B, the same points and some others measured another way; then each row and its match in B
B (72 x 32)
[[ 154  352 -199 -170  -49    1   17  -94  159 -161 -136  -54 -207  -38
   162   42  -90  -51  320  -78  422  141 -131  243  377   45 -191    4
    76    6  187    2]
 [  61  239 -209    5 -429   25  -23  195  128  108  -50   81 -250 -104
   207   32   53  -45   14  -21  624  198 -180  -84   72 -150    0 -287
   248  159  182   63]
 [  41  208  405 -126   58  269  -21 -294  248  224  -99    6  -61    1
  -254   22 -111  -60 -130 -205  -77 -451   32  301 -118  203  121  323
  -107  -87 -133   85]
 [  32  287 -355  270 -614   45  118  445   65 -131 -144  169 -170    5
   368  -49  137 -121   84 -103  682   67   -2 -258   45 -240 -143 -600
   462  141   71  -25]
 [ -94  -52  169  122  -96  -25   49  238  -16   77   39  -51  -33  160
   -96  -77  188 -132 -152   37  -67 -105   77 -250 -599 -153  226 -193
    95  -57 -165  -11]
 [  56  285 -375    7 -465  -57  -63  339  102  -27  -99  198 -228 -208
   172   66   77  -52   66  -40  596  203 -176 -111  161  -93 -118 -305
   447   76  294   87]
 [-104    1  427   26  242  123  191 -132   88   20  -23  -93   33  172
  -163 -174  -67 -138  -88  -12 -400 -463  241  106 -436  -24  157  181
  -151 -175 -325  -28]
 [ 226  163   41 -172  -29  133  -20 -185 -119  -48 -254 -134   11 -275
   -62   22 -238    1  306   82   38   32   86  218  101  -97 -175  314
    55   25   53 -143]
 [ 261  249 -152 -166 -220   27  -20   45   22  -75 -225   36 -175 -246
   110  -34 -211  -81  299  121  316  157  -44  153  229 -153 -228  103
   260   10  160  -83]
 [  21  112  224  102 -102   24   65   76   43  123  119 -144 -159  171
    74  -30  150  -52  -48  -95  444  -30 -157 -170 -201   11  230 -236
   -28   82  -21  120]
 [ -49  -39  555 -243  572   20  -78 -435 -139  232   73 -276   54 -140
  -459   24 -234   59   19   48 -387 -243  -11  197 -186  217  240  646
  -328  -64  -51  120]
 [ 101   48  410    7   -8  130  124 -216   97  300  115 -185 -266  131
   124 -113 -170  -68   -7  -38  424 -107  -98   -2 -153 -111  257    7
  -262  131 -108   87]
 [  44  191  120 -152  203    8  -45  -87  -25  -77 -164  -41   21  -98
  -233  -33 -165  -78  178   45 -218 -174   70  190   37  102  -93  334
   106 -119  -33  -29]
 [-226  -44  176  152  188  -71   91  180 -123 -126   -4    9  131   42
  -266  -70   86 -100  -71  -54 -422 -387  237 -177 -484   36  105   18
   135 -209 -157   38]
 [  92   53 -229 -176  -19 -153 -200  144 -359 -107 -198  -90   92 -435
  -221  113  -75   42  298  248  -92  328    7  -68  -28 -123 -163  232
   319   20  242 -111]
 [-263  -82  293  112   70  -78  -12  186  -18  259  166   19  -50   78
  -249  -61  111  -84 -311    8 -135 -243   -1 -286 -566   -7  364  -59
    54  -32 -125  172]
 [-275   66  242  153  174  -67   63   85   92   88  182  -94  -68  344
  -126  -34  217  -97 -186 -174   25 -261  -41 -197 -373  143  315 -212
   -76  -28 -161  175]
 [ -88   74   -1  108 -179  -53   63  137  101  114  153   26 -247   24
   128   29   99  -31  -87 -173  499  -16 -147 -206 -157  -31  188 -301
    49   50  143  210]
 [-136  -26  510 -190  521   30    4 -326  -55  174   51 -199   78  -68
  -403  -57 -169    5  -66   94 -503 -314   68  195 -268  147  230  543
  -261 -108 -143   82]
 [-226  -56  311   -1  416  -11  235 -171   49  -85   94 -164   33  140
  -117 -120  -11  -61  -42  -27 -405 -347  190   95 -379   17  179  151
  -262 -195 -183   49]
 [-101  183 -359  -82   30 -206 -124  268 -206 -238 -186   39   83 -263
  -162   53    8  -27  234  166 -142  177   37  -62   80  -29 -210   58
   419  -35  175  -56]
 [-201   96 -402  -69  121 -381 -200  382 -231 -210  -53   15   34 -141
  -236   96  137  -48  179  156 -148  284  -56 -235  -80   13  -82  -56
   412  -60  217   19]
 [ -39  209 -389   33 -320 -169 -152  459 -135  -72 -142  103  -52 -171
    -8   39  121  -71  113  148  262  288  -86 -256   -1 -146 -115 -253
   532  105  170  -29]
 [ 244  258 -185 -161 -319   12 -111   97   31   -3 -142   27 -183 -282
    65  106  -13   -1  189   10  505  253 -198   69  192  -35 -128   -7
   275   48  307   28]
 [   7  298 -496  189 -640    6   -8  477   90 -113 -214  215 -162   -4
   261   19  153 -148   81  -74  546  152   15 -235    0 -257 -182 -559
   539  124   80  -82]
 [-219  110 -353  -67  127 -247 -260  148 -298  -34 -106  -46   67 -224
  -282  169  -37   25  201   89 -107  240  -10 -183   27    1  -75   80
   276  115  175   -6]
 [ 208  137  288  -20 -156  268  298 -224  248   49  -49 -104 -226   70
   296 -164 -152  -95   67  -60  355 -189   56  234  -74 -190   41  -15
  -201  -12 -112  -34]
 [-215   95 -456  -10  -83 -275 -166  364 -187 -101  -67   22    1 -156
  -103  107  144  -23  106  140   20  337  -39 -263 -106 -130  -53 -187
   378   72  195  -16]
 [-391  167 -404   98  -23 -193    8  437   62 -284 -110  240   78   -6
  -148   11  238 -125  -78  -38 -335 -148  168 -132 -218   11  -98 -234
   453 -189   21   28]
 [-204   90  205   48   51  140  287 -122  394   40   71   37 -171  243
   111 -135   29 -133 -208 -179  -41 -410  130  163 -305  -48  183 -109
  -201 -139 -194   92]
 [ 166   73   43 -138   29  -13  -60  -54 -335   41 -184  -94    4 -452
   -95  -57 -391   20  321  287   39  121   43   25  146 -187 -146  375
   177  113  113  -85]
 [-329    0  200  106  313  -62  219  -78  181   33  156  -84 -139  382
    10 -157  -21 -159 -100 -100 -160 -321  129  -46 -356  -48  243 -115
  -239  -77 -266   85]
 [-216   -2 -377  -16   39 -342 -114  357 -338 -130    0  -12   34 -319
  -113   67   59   34  151  236  -29  344  -44 -309  -89 -143  -42  -73
   357   52  273   37]
 [  72  192  358    1 -160  318  229 -180  333  164  -68   95 -179  -11
   106 -154 -169 -103 -144 -135  176 -463   82  259  -83  -42   78   88
   -70  -61 -149   75]
 [-200 -192  -16  117   83 -205   25  180 -272   53  101 -144  -33    4
   -65  -37    4  -53   37  137  -75  118  103 -382 -505 -283  191 -136
    21   57  -38  -18]
 [-102  -31  109  -18   50 -131  -15  -63   -8  367  215 -144 -335   69
    94  -49 -174  -47   -6   84  443  192 -199 -211 -141 -203  299  -92
  -174  239   39  144]
 [ 145  266  363   30 -257  402  227 -153  430   39 -114   65 -117  119
    80  -63   77 -107 -167 -320  205 -527   83  307 -170   98   62  -30
   -56 -159 -158   51]
 [ 189  186  -56  -77 -133  111  108   -3   -3 -155 -297   58  -60 -204
    78 -133 -301 -128  285  117   -6 -105  205  191   84 -223 -269  177
   222  -74  -39 -173]
 [-247   13 -129  106   -8 -185  -52  302 -236   -1   41  -84   62  -58
  -111   25  184    1  -21  133   -1  158  -17 -338 -282 -108  123 -197
   216  107   45   28]
 [ 206  367  -73  -93 -331  234   70  -28  181  -98 -253   91  -85 -248
   126   20  -54  -17  129  -98  353  -97  -13  285  264   11 -215   39
   226  -16  137  -15]
 [-261 -164  244   29  233 -137  -45   21 -134  210  210 -166   -9   33
  -279   55  129   13 -184   -8 -161  -64  -26 -258 -562   12  380   23
  -134   -8  -20  154]
 [-198   86  259  145  125   -8  215  109  243  -95  143   24  -86  306
   -39  -93  234 -137 -192 -247  -40 -446   45  -51 -381  164  219 -203
   -31 -243 -134  187]
 [-156   32  364  -44  428   57  102 -278   38   15   11 -212   47  201
  -233  -64  -75  -77   12  -74 -386 -356  167  148 -292   98  164  253
  -277 -115 -255    0]
 [ 169  364 -188 -108 -242  107   45   17  158 -116 -257   84 -158 -135
   168  -50 -164 -101  241   16  321   21   -2  232  315  -95 -256   11
   249   22   77  -79]
 [-228   57  236  -25  226   88  122  -78  137  -41  -40  -15  105   63
  -248  -52   80  -73 -169  -67 -498 -421  210  157 -387   84  122  169
   -61 -212 -192   24]
 [-345  -24  286  157  211  -32  126   68   50   92  154   -8    4  166
  -185  -79  111  -77 -256 -120 -222 -413   99 -162 -461   78  297  -69
   -56  -96 -177  176]
 [ 280  239 -247  -24 -666  113  -25  322  112  -26 -218  118 -175 -197
   208   34  141  -83   70   39  550  239  -87  -36  -61 -248 -134 -285
   426   43  181  -91]
 [ -31   70  483 -245  444   61  -62 -347   17  193    5 -184   21  -49
  -399  -17 -170  -13  -24   48 -364 -272   -9  261 -153  206  184  549
  -220  -98 -107   81]
 [-255   -9  245  171  113   30  142  157  -26  -72    7   31  143   50
  -233  -79  153  -79 -197  -90 -392 -468  229 -124 -508   56  156  -22
   103 -191 -190   66]
 [-308  100  279   49  301   -4  190 -130  307   98  174  -14 -177  334
   -31 -129   -5 -133 -189 -181  -70 -419   25   68 -223  115  267  -44
  -229 -103 -199  196]
 [-326  125   73  163    1  -74  105  226  211   32  192   86 -112  193
   -32  -11  307  -67 -291 -219  143 -266  -92 -178 -287  161  265 -328
    84  -83    3  271]
 [  84   31  350 -121   23  142   86 -311  100  330   95 -193 -233  -47
    75  -51 -194   11  -22   30  327  -11 -116  118 -107 -122  237  153
  -304  138   -7   85]
 [ 280  236  -93 -112 -331   77 -137   23  -75   79 -156 -135 -129 -190
    61  117    0   19  228   30  562  321 -185    3  125  -90  -70  -36
   171  186  197  -56]
 [-149  248 -184  197 -155   -1  126  445   46 -419 -247  251  156    8
  -101  -84  203 -176   12 -114 -287 -408  285  -63 -189   55 -220 -202
   540 -283 -102  -50]
 [-240   48 -154  104    6 -207  -64  368 -179  -70  -13  -31   61   42
  -149  -13  195  -82   -7  132 -120   95   36 -314 -320  -94   76 -205
   293   24  -30  -17]
 [  27   84  472 -166  348  136   87 -398  115  129   17 -231  -61   98
  -165  -65 -162  -44   31  -38 -151 -278   25  282 -137  109  171  367
  -337  -73 -159   40]
 [  75  -34  328  -37  -53  162  162 -278   74  298  102 -181 -234  -53
   157  -67 -193    7  -26   -4  359  -42  -39   50 -202 -217  236   59
  -315  135  -22   64]
 [-243 -122  174  114  183 -114   11  144 -261   74   50 -158  110   48
  -234  -72   53  -57  -62  157 -323  -79  146 -292 -532 -144  219    1
    31   26 -185  -30]
 [-264  149  119  144   27   65  212   38  351  -50  107    9 -109  373
    52  -38  283 -120 -225 -304   49 -366   49    9 -333  110  211 -314
  -101 -137 -156  140]
 [-163  140  -60  -19  221  -99   82  146  -69 -293 -153   48  122  -85
  -176 -100  -36 -103  130   95 -435 -224  209   66  -82   25 -145  147
   249 -209  -59  -44]
 [ 273  166  293  -47 -158  280  211 -249  168   41  -99  -71 -185  -79
   185  -87 -206  -50  126 -124  365 -234   40  250   27  -80  -21  111
  -123  -31  -19   -1]
 [  91  129  104 -192   15  -10  -35 -212   74  315   44  -97 -341 -105
   103  -58 -344  -39  128  126  447  175 -204   91  168 -152  103  161
  -122  202   97   82]
 [ 287  162   -4 -224 -178  -17 -227  114 -274   55 -195  -72   19 -496
  -197   83  -88   56  222  259  185  289 -159   10   97  -36 -116  292
   353   71  269  -40]
 [ 176  412 -202  -97 -298  153   32    8  185 -150 -247   84 -120 -180
   151   47  -34  -35  200 -117  417   -3  -54  256  351   32 -251  -34
   254    5  172  -15]
 [ -73   -2  454   32  246  120  271 -229  162   52   86 -100 -110  164
    -4 -173 -136 -105  -65 -109 -117 -456  146  128 -306   -5  196  128
  -280 -151 -216   85]
 [-237  262 -215   65  -47  -40   16  342  102 -253 -231  215  112   43
  -178  -70  140 -176  -39    2 -383 -277  216   13 -151   31 -155  -91
   454 -188 -133  -63]
 [-153   96  109  208 -178  -22   68  302  144   46  104   97 -122  196
   -26  -24  272 -123 -227 -212  217 -257  -39 -259 -395   62  222 -360
   181  -83  -50  177]
 [ 198  181  -92  -74 -198  -15 -140   64 -262   75 -152  -92  -74 -338
     0   51 -187   31  291  149  426  274 -123  -89  206 -126 -114   88
   253  218  200  -37]
 [-238   12  371   83  281   56  245 -163  191   57  148    0 -104  143
   -62 -123  -77  -82 -165 -209 -137 -537  121   63 -284  101  232   67
  -222 -165 -153  201]
 [ 129  253  272 -162  122  166   89 -256  283  -14  -94 -101 -130  161
   -39  -57  -70 -116   85 -117   30 -252    0  352    6  128   13  194
  -139 -134 -116    0]
 [  66  278 -400   90 -597   44    3  360   64  -70 -169  164 -148 -200
   247   58  136  -40   65  -44  597  195  -74 -132   83 -196 -152 -403
   454  125  219   -9]
 [-276   13   75   67  130   29  212   50  157 -133  -30   21   49  148
   -82 -102  115 -126 -141  -55 -430 -354  273   51 -463  -75   89  -50
   -20 -217 -211  -23]]
Rows of B count from 0, top down.

[ 319  -93  279  181  237   76   84   10  517    0  205 -412  -36   84
 -260   54   26 -208  166  -91  -66   95 -208  299  188 -115  190 -306
 -214   53]
16
[ -22  -91  -63  270   88 -300 -386  418  431  304  287 -321  347  -15
   28  -88   83 -161   50   53    4    9  288  -12  292   43  325  -13
 -238  169]
0
[ 283 -342  219    4   92  408  194 -341  231  -11  -94  -52 -165  453
  -57  130 -282   33  408 -264 -640  121 -382  163   41  -86 -341 -133
 -192   40]
4
[ 234   10  254  230  174  366   48 -103  227  194  156  -56 -100  269
  208 -164  -72 -162  119  -69 -271  -52  -35   56  153 -233  -93 -281
 -352   30]
20
[-141 -132  -16  369   38  -58 -322   -1  -66  224  124   27  253 -325
   89  -53  190  -78 -136  202  -24  -70  276 -140   72   10  264 -246
  -20 -151]
60
[ -81  187  184   43   55  500  166 -281  -16  156  138  228 -144   96
  144  -38  198 -397 -298   52  131 -199    8  137   32 -519  -80 -420
 -261 -240]
39
[ 268   25  334  465  243  512   -2 -163   77  264  250   72 -157   15
  303 -288   67 -128   34  125 -225   15  -50  -12   62 -236 -104 -475
 -301 -132]
53
[-421 -250 -156  -19 -203    6  -65 -333 -240    6  -97  274  170 -259
 -210  329  256 -122 -343  101   48  -85  104  -21 -108 -173    7 -173
  198 -406]
23
[ 229 -119  410   86  205 -142  -39 -219  579 -121    8 -734   39  141
 -472  293   25 -227  199 -244 -143   64 -286  357  292   51  189 -388
  -75  -16]
68
[ 317 -161  441  559  291  305   21 -281  242   43  243 -122  -54 -300
  122 -179   83  -75  255  -65 -355  330 -260  114   17    2   68 -506
 -157  -60]
34
[-127 -342  -31    8  -21  -37    6 -261  -39 -100 -155   24  155 -142
 -210  245  -43   -4   75 -137 -209  -47  -14   56  -28   60  147  -68
   89  -77]
10
[ 540   48  514  524   48   11  -87 -243  645  114  336 -710  -46  222
 -189   90  253 -314  -49   94 -329  262 -159  176  381 -366  220 -782
 -220 -125]
29
[ -17 -194   65  246  -42  349  -17 -419 -226   25  -45  206  -14   18
   75  141  110  -90  -22  114 -344  -24   25  -27    6 -206   70 -361
  -26 -163]
7
[-390 -236 -269 -146  -54 -522 -158  226  208  -36  -28 -174  403 -206
 -397  289   63 -123 -123 -145  276 -188  283   82  108  120  349  229
   75    5]
1
[-470   25 -243 -231   -5  -81 -153  238   83  154   27   31  189  194
 -173  212  159 -309 -268   21  427 -391  319  110  177 -169   50  150
 -133  -78]
59
[-130 -318  -59  -97 -150 -276 -155 -161  274  -63 -118 -322  268  171
 -371  451   23 -141   77 -158 -259   36  -23  152  196    3  205  -65
   44   16]
71
[  41 -315   90  -75  -25 -126  121 -253  307 -180  -69 -289   78  -12
 -530  404   25 -119   38 -171 -121   75 -228  268   52  -67  143 -188
   84 -123]
47
[-156  288    8   65   67  264  -19  197  126  404  306  185   -7  132
  237 -237  188 -382 -429  155  382 -345  313   -7  126 -498  -81 -184
 -381 -179]
62
[-430  303 -185   54  -69  -18 -281  337  151  373  315   56  210  241
  181  -10  381 -504 -478  197  464 -329  557   -8  323 -449  141  -59
 -337  -61]
14
[-219 -121 -173  232   61 -265 -153  305  100  145  225   43  288 -423
  -85  -61  177  -96 -217   97  319 -115  364  -60   32   -4  322   32
  -33  -86]
22
[  33  -34  170   67   83  459  140 -263   48   76   34   93 -199  350
    6   87   40 -178  -36  -20 -141 -121  -86  112   76 -315 -290 -252
 -201 -185]
66
[ -38   71  114  235  134  550  273 -113   14   81  247  400 -187  122
  341 -183   90 -226  -38 -103  -37  -11   66   63   -3 -395 -216 -131
 -347  -36]
2
[-601  -62 -366 -294 -170 -531 -271  391  349  161  124 -143  459  -51
 -356  314  265 -363 -376  -36  528 -188  347  140  191 -125  228  236
  -32  -72]
46
[-539 -133 -493  -58 -114 -648 -424  594  216  176  160 -140  562 -169
 -271  225  244 -223 -276  110  484 -238  596  -10  240   46  525  322
  -11   84]
55
[-299  184  -98  -30   94  107  -25  229   91  165  159   83   54  227
   56   -2  150 -342 -248    0  392 -392  372   77  204 -287   50   46
 -292  -14]
45
[ 260 -242  301  121  161  459  191 -364  176   67    1   83 -104   86
  176 -113 -242  -27  355 -273 -562  161 -361  124  -53  -85 -204 -253
 -243   42]
36
[-167  221   56   90  144  299   99  130  153  226  304  213  -30   34
  228 -205  173 -372 -248  -22  330 -194  199  100   81 -397  -47 -123
 -370  -69]
51
[ 456 -147  335  600  243  509   77 -240   -3  157  181   77 -205   -4
  264 -277  -61   75  182  118 -469   66  -67 -101   11 -136  -80 -452
 -221  -99]
11
[-237  -62  -49 -120   23  206  -73  -10   78  194   15   92   31  279
  -32  123   53 -211 -100   -2   52 -205   56   88  102 -198 -211  -28
 -175 -132]
41
[ 665 -161  479  264   84  233  111 -478  420 -115  -28 -662 -218  556
 -383  328  -51 -140  239  -13 -604   67 -343  256  326 -258  162 -665
 -140  -26]
57
[-492   93 -104 -256   53  -95   19  170  239   54  102    4  142   30
 -213  173  198 -386 -295 -171  554 -276  186  229  115 -196  -28  124
 -146 -123]
5
[ -39 -280   10    5  113 -110  -50   78  360   47   76 -128  243 -130
  -79   25 -111  -95  269 -265 -168  132  -98  169   55  118  170   53
 -146  179]
58
[ 113  129  223  191  241  359   99   66  234  287  262   99  -75   54
  322 -363  -57 -211  -15 -100   14 -132   46   40   66 -258 -131 -189
 -418   -4]
50
[ 166  -94  145   99 -141 -189 -202 -145  474   40   46 -673   66  576
 -480  490  201 -272 -113   99 -216  -24   11  171  442 -281  137 -401
  -65 -130]
21
[-123 -120  -78   99 -213  -87  -44 -250  -75  -67  -80 -137   20  269
 -422  480  261 -137 -396  205   24 -277  273  -31  190 -318   87 -257
  129 -362]
15
[ -85 -276 -188  284   85 -443 -357  426  321  129  205 -255  453 -247
  -67   -5   38  -42  180  -11  -35   67  317  -14  210  233  543  131
 -100  274]
42
[-164 -332 -118   80  224 -381 -155  242  126  -32  -25 -134  376 -508
 -207   -3 -131   62  204 -184  108 -130  175   43    3  408  475  194
   36  156]
67
[ 154 -116  180  136  -21  372   93 -376   73   -5    4  -84 -178  398
 -188  285  130 -182  -54  102 -267  -34 -130  141  141 -362 -104 -420
  -96 -215]
6
